Below are the code and all the weights of a small trained network. Each question names an input and a class and asks about switching units off, where a switched-off unit gives its printed mean instead of its output.

import numpy as np


def w(rows, s, z=0):
    codes = np.array(rows[::2]) - 128.0
    scale = np.full(codes.shape[1], s)
    scale[-1] = z or s
    return codes * scale


def f(y):
    return y / 2 * (1 + np.tanh(0.7978845608 * (y + 0.044715 * y**3)))


def log_softmax(a):
    a = a - a.max(-1, keepdims=True)
    return a - np.log(np.exp(a).sum(-1, keepdims=True))


def net(x, mask):
    res = np.array(x, float).reshape(1, 7) / 4 @ E
    y = f(res @ A[0][:, :-1].T + A[0][:, -1])
    res = res + np.where(mask, y, B[0][:, -1]) @ B[0][:, :-1]
    return log_softmax(res[-1] @ U[:, :-1].T + U[:, -1])


A, B = {}, {}
E = w([
[126,133,130,129,127],'x0',
[95,128,93,161,109],'x1',
[58,155,200,41,44],'x2',
[134,129,134,127,136],'x3',
[2,111,81,59,216],'x4',
[125,130,125,135,140],'x5',
[65,14,204,186,140],'x6',
],0.0062)
A[0] = w([
[183,94,61,176,254,193],'n1',
[144,194,107,109,157,2],'n2',
[107,207,98,162,143,50],'n3',
[150,237,96,100,164,66],'n4',
[125,191,45,224,177,210],'n5',
[70,60,80,15,249,35],'n6',
[29,159,123,111,222,16],'n7',
[166,213,73,71,150,57],'n8',
[172,130,217,117,44,157],'n9',
[224,94,190,237,6,114],'n10',
[59,63,211,207,147,37],'n11',
[163,149,49,212,203,189],'n12',
[183,57,49,175,162,178],'n13',
[90,34,232,170,193,31],'n14',
[148,218,78,110,119,30],'n15',
[138,185,161,62,89,202],'n16',
[178,180,47,60,122,26],'n17',
[42,174,171,76,12,224],'n18',
[76,135,72,112,160,8],'n19',
[27,192,94,153,178,190],'n20',
[18,157,92,106,221,88],'n21',
[168,198,39,45,124,57],'n22',
[142,40,141,150,202,58],'n23',
],0.0071,0.0039)
B[0] = w([
[143,57,107,26,116,245],'n1',
[90,143,55,234,58,120],'n2',
[175,107,195,194,62,123],'n3',
[34,63,140,198,57,164],'n4',
[148,107,202,54,103,224],'n5',
[217,232,83,205,152,222],'n6',
[139,223,70,193,150,175],'n7',
[45,73,131,178,2,171],'n8',
[175,130,118,133,160,195],'n9',
[146,246,85,168,142,253],'n10',
[44,99,155,194,43,173],'n11',
[149,88,174,79,120,229],'n12',
[131,113,88,36,149,207],'n13',
[66,82,200,242,17,182],'n14',
[46,129,173,204,74,148],'n15',
[153,100,176,98,175,201],'n16',
[41,74,144,225,44,160],'n17',
[134,26,80,41,202,244],'n18',
[113,187,128,168,46,133],'n19',
[199,168,205,121,178,212],'n20',
[202,229,132,132,121,217],'n21',
[60,71,152,191,8,186],'n22',
[98,42,97,167,42,153],'n23',
],0.0067,0.0053)
U = w([
[25,56,122,253,53,43],'0',
[152,111,132,127,177,252],'1',
[207,233,36,205,166,96],'2',
[111,81,92,116,184,213],'3',
[120,33,70,59,193,74],'4',
],0.0067,0.0043)

Each question gives the input, the list of numbers given to net, and the class t.
The units are the neurons (one row each of A and B). Each row of codes is followed by its name. A weight is (code - 128) times the scale printed after its matrix; where a second scale follows, it is the last column's (A, B and U).
mask holds one flag per neuron, in row order. A switched-off neuron (its flag False) gives its mean, the last column of its row in B, instead of its output. The means were averaged over made-up inputs and are rounded, as every weight is.
A unit's drop is (log p(t) with every unit on - log p(t) with that unit switched off) / (log p(t) with every unit on - log p(t) with every unit switched off).
The circuit of an input: a set's keep is (log p(t) with only the set's units on - log p(t) with every unit switched off) / (log p(t) with every unit on - log p(t) with every unit switched off). Starting from the 12 units with the biggest drops (on a tie, the unit counted first), units are removed one at a time, each time the one whose removal leaves the highest keep (on an exact tie, the one counted first), for as long as the keep stays at least 0.8.
units of the circuit, in order: the units of the circuit, biggest drop first
k most important neurons: the k neurons with the biggest drops, biggest first
drop when u is switched off: that unit's drop, to one decimal
input [-7,-5,8,5,-5,-3,-4], class 4: units of the circuit, in order => (n18)
input [-4,-5,-4,6,5,-2,6], class 0: 4 most important neurons => (n14 n23 n11 n18)
input [3,-4,-4,8,-8,7,5], class 2: 2 most important neurons => (n10 n18)
input [-7,-4,-2,6,5,2,4], class 2: units of the circuit, in order => (n6 n18)
input [1,0,-5,-7,-4,1,1], class 4: units of the circuit, in order => (n6 n1 n13)
input [1,-4,-5,-2,-3,3,-4], class 4: units of the circuit, in order => (n1 n6 n21)
input [-7,2,-7,5,-4,-5,2], class 4: 2 most important neurons => (n1 n13)
input [5,6,-6,7,7,6,5], class 2: 2 most important neurons => (n6 n21)
input [5,-4,1,8,8,2,-7], class 2: 4 most important neurons => (n6 n21 n7 n20)
input [4,2,-3,2,7,-7,5], class 2: units of the circuit, in order => (n6 n21)
input [-5,2,-5,3,6,-3,7], class 0: 4 most important neurons => (n14 n11 n23 n18)
input [-3,5,7,-1,-8,4,6], class 2: 2 most important neurons => (n10 n9)
input [7,-5,2,-8,8,8,8], class 0: 4 most important neurons => (n14 n11 n23 n10)
input [-1,-5,3,0,4,-3,-6], class 0: most important neuron => (n22)
input [8,-6,4,6,3,0,6], class 0: drop when n16 is switched off => 0.0
input [-1,-4,6,7,-1,-4,-6], class 0: drop when n4 is switched off => 0.2
input [7,-3,-8,0,-5,-5,-6], class 4: drop when n6 is switched off => 0.1
input [-1,-5,-4,6,6,-1,5], class 2: drop when n8 is switched off => 0.1
